Below are the code and all the weights of a small trained network. Each question names an input and a class and asks about switching units off, where a switched-off unit gives its printed mean instead of its output.

import numpy as np


def w(rows, s, z=0):
    codes = np.array(rows[::2]) - 128.0
    scale = np.full(codes.shape[1], s)
    scale[-1] = z or s
    return codes * scale


def norm(h):
    return h / np.sqrt((h * h).mean(-1, keepdims=True) + 1e-5)


def f(y):
    return y / 2 * (1 + np.tanh(0.7978845608 * (y + 0.044715 * y**3)))


def log_softmax(a):
    a = a - a.max(-1, keepdims=True)
    return a - np.log(np.exp(a).sum(-1, keepdims=True))


def net(x, mask):
    res = np.array(x, float).reshape(1, 3) / 4 @ E
    u = 0
    for l in range(3):
        y = f(norm(res) @ A[l][:, :-1].T + A[l][:, -1])
        res = res + np.where(mask[u : u + 5], y, B[l][:, -1]) @ B[l][:, :-1]
        u += 5
    return log_softmax(norm(res)[-1] @ U[:, :-1].T + U[:, -1])


A, B = {}, {}
E = w([
[92,36,21,2,202,169,179,162,130,141,135],'x0',
[117,66,154,134,144,170,101,49,187,240,99],'x1',
[122,173,133,107,140,75,62,106,208,100,154],'x2',
],0.005)
A[0] = w([
[188,242,166,170,57,53,175,113,52,104,168,169],'0.n1',
[180,204,189,229,4,92,129,155,119,112,121,24],'0.n2',
[169,112,26,76,145,138,127,122,54,108,77,4],'0.n3',
[111,1,65,68,135,187,122,173,127,112,155,13],'0.n4',
[131,49,209,88,128,144,118,47,128,175,144,32],'0.n5',
],0.0045,0.0022)
B[0] = w([
[133,109,180,188,171,109,121,122,107,120,139,253],'0.n1',
[183,254,100,172,225,138,92,115,88,97,98,250],'0.n2',
[132,151,84,163,104,100,161,167,152,233,185,155],'0.n3',
[154,198,91,148,127,150,140,198,86,131,113,205],'0.n4',
[158,126,160,149,145,185,107,156,168,101,66,160],'0.n5',
],0.0081,0.0059)
A[1] = w([
[159,149,144,108,118,56,210,176,64,111,181,178],'1.n1',
[165,122,168,123,151,174,92,132,236,138,38,53],'1.n2',
[73,2,44,114,118,94,167,160,110,178,154,3],'1.n3',
[165,149,81,104,79,95,57,148,103,98,136,159],'1.n4',
[160,91,191,118,98,172,183,166,61,163,75,117],'1.n5',
],0.0051,0.0018)
B[1] = w([
[95,86,178,97,127,167,76,146,175,183,193,252],'1.n1',
[120,86,174,94,192,247,113,101,95,203,165,243],'1.n2',
[181,175,64,141,136,96,171,72,101,94,45,212],'1.n3',
[88,139,180,117,133,113,162,1,104,56,67,161],'1.n4',
[78,115,143,231,36,57,78,151,175,159,86,188],'1.n5',
],0.0065,0.003)
A[2] = w([
[47,117,143,63,158,58,129,99,157,102,146,138],'2.n1',
[129,120,80,51,126,122,255,184,110,191,121,6],'2.n2',
[107,65,147,120,97,202,85,101,173,208,103,86],'2.n3',
[191,147,108,202,106,106,102,115,49,136,42,190],'2.n4',
[133,129,74,128,148,146,162,117,136,133,109,149],'2.n5',
],0.0057,0.002)
B[2] = w([
[131,57,70,136,59,108,81,51,156,157,120,126],'2.n1',
[152,205,60,159,130,136,43,195,123,124,84,224],'2.n2',
[172,106,154,28,108,151,241,97,124,142,154,199],'2.n3',
[111,168,125,93,144,68,130,74,127,2,143,255],'2.n4',
[83,107,102,181,159,107,119,218,106,167,144,158],'2.n5',
],0.0077,0.0055)
U = w([
[91,99,154,143,7,59,223,123,143,85,95,15],'0',
[87,42,100,71,43,57,70,48,208,84,170,77],'1',
[120,178,29,118,146,137,108,233,115,155,100,229],'2',
[160,218,214,173,224,104,93,54,97,2,118,196],'3',
[161,65,201,32,187,223,198,83,136,217,120,174],'4',
[56,76,232,163,105,80,124,189,112,144,230,5],'5',
],0.0084,0.0026)

Each question gives the input, the list of numbers given to net, and the class t.
The units are the neurons (one row each of A and B). Each row of codes is followed by its name. A weight is (code - 128) times the scale printed after its matrix; where a second scale follows, it is the last column's (A, B and U).
mask holds one flag per neuron, layer by layer. A switched-off neuron (its flag False) gives its mean, the last column of its row in B, instead of its output. The means were averaged over made-up inputs and are rounded, as every weight is.
A unit's drop is (log p(t) with every unit on - log p(t) with that unit switched off) / (log p(t) with every unit on - log p(t) with every unit switched off).
The circuit of an input: a set's keep is (log p(t) with only the set's units on - log p(t) with every unit switched off) / (log p(t) with every unit on - log p(t) with every unit switched off). Starting from the 12 units with the biggest drops (on a tie, the unit counted first), units are removed one at a time, each time the one whose removal leaves the highest keep (on an exact tie, the one counted first), for as long as the keep stays at least 0.8.
circuit, biggest first: the units of the circuit, biggest drop first
most important unit: the unit with the biggest drop
k most important neurons: the k neurons with the biggest drops, biggest first
drop when u is switched off: that unit's drop, to one decimal
input [2,2,-6], class 2: circuit, biggest first	(0.n1 2.n2)
input [2,-7,-1], class 5: most important unit	1.n1
input [0,-1,-7], class 0: 2 most important neurons	(1.n5 0.n2)
input [0,-2,6], class 1: 2 most important neurons	(0.n2 2.n1)
input [2,-7,-3], class 2: circuit, biggest first	(0.n3 0.n2)
input [1,-4,-1], class 5: circuit, biggest first	(1.n1 0.n2)
input [5,4,2], class 2: 2 most important neurons	(0.n4 1.n1)
input [2,2,-5], class 2: 2 most important neurons	(0.n1 0.n4)
input [1,-8,1], class 5: 2 most important neurons	(0.n2 1.n1)
input [-4,6,-8], class 4: 2 most important neurons	(1.n2 2.n3)
input [4,-2,8], class 1: drop when 2.n1 is switched off	0.1
input [1,-4,5], class 1: drop when 2.n1 is switched off	0.2
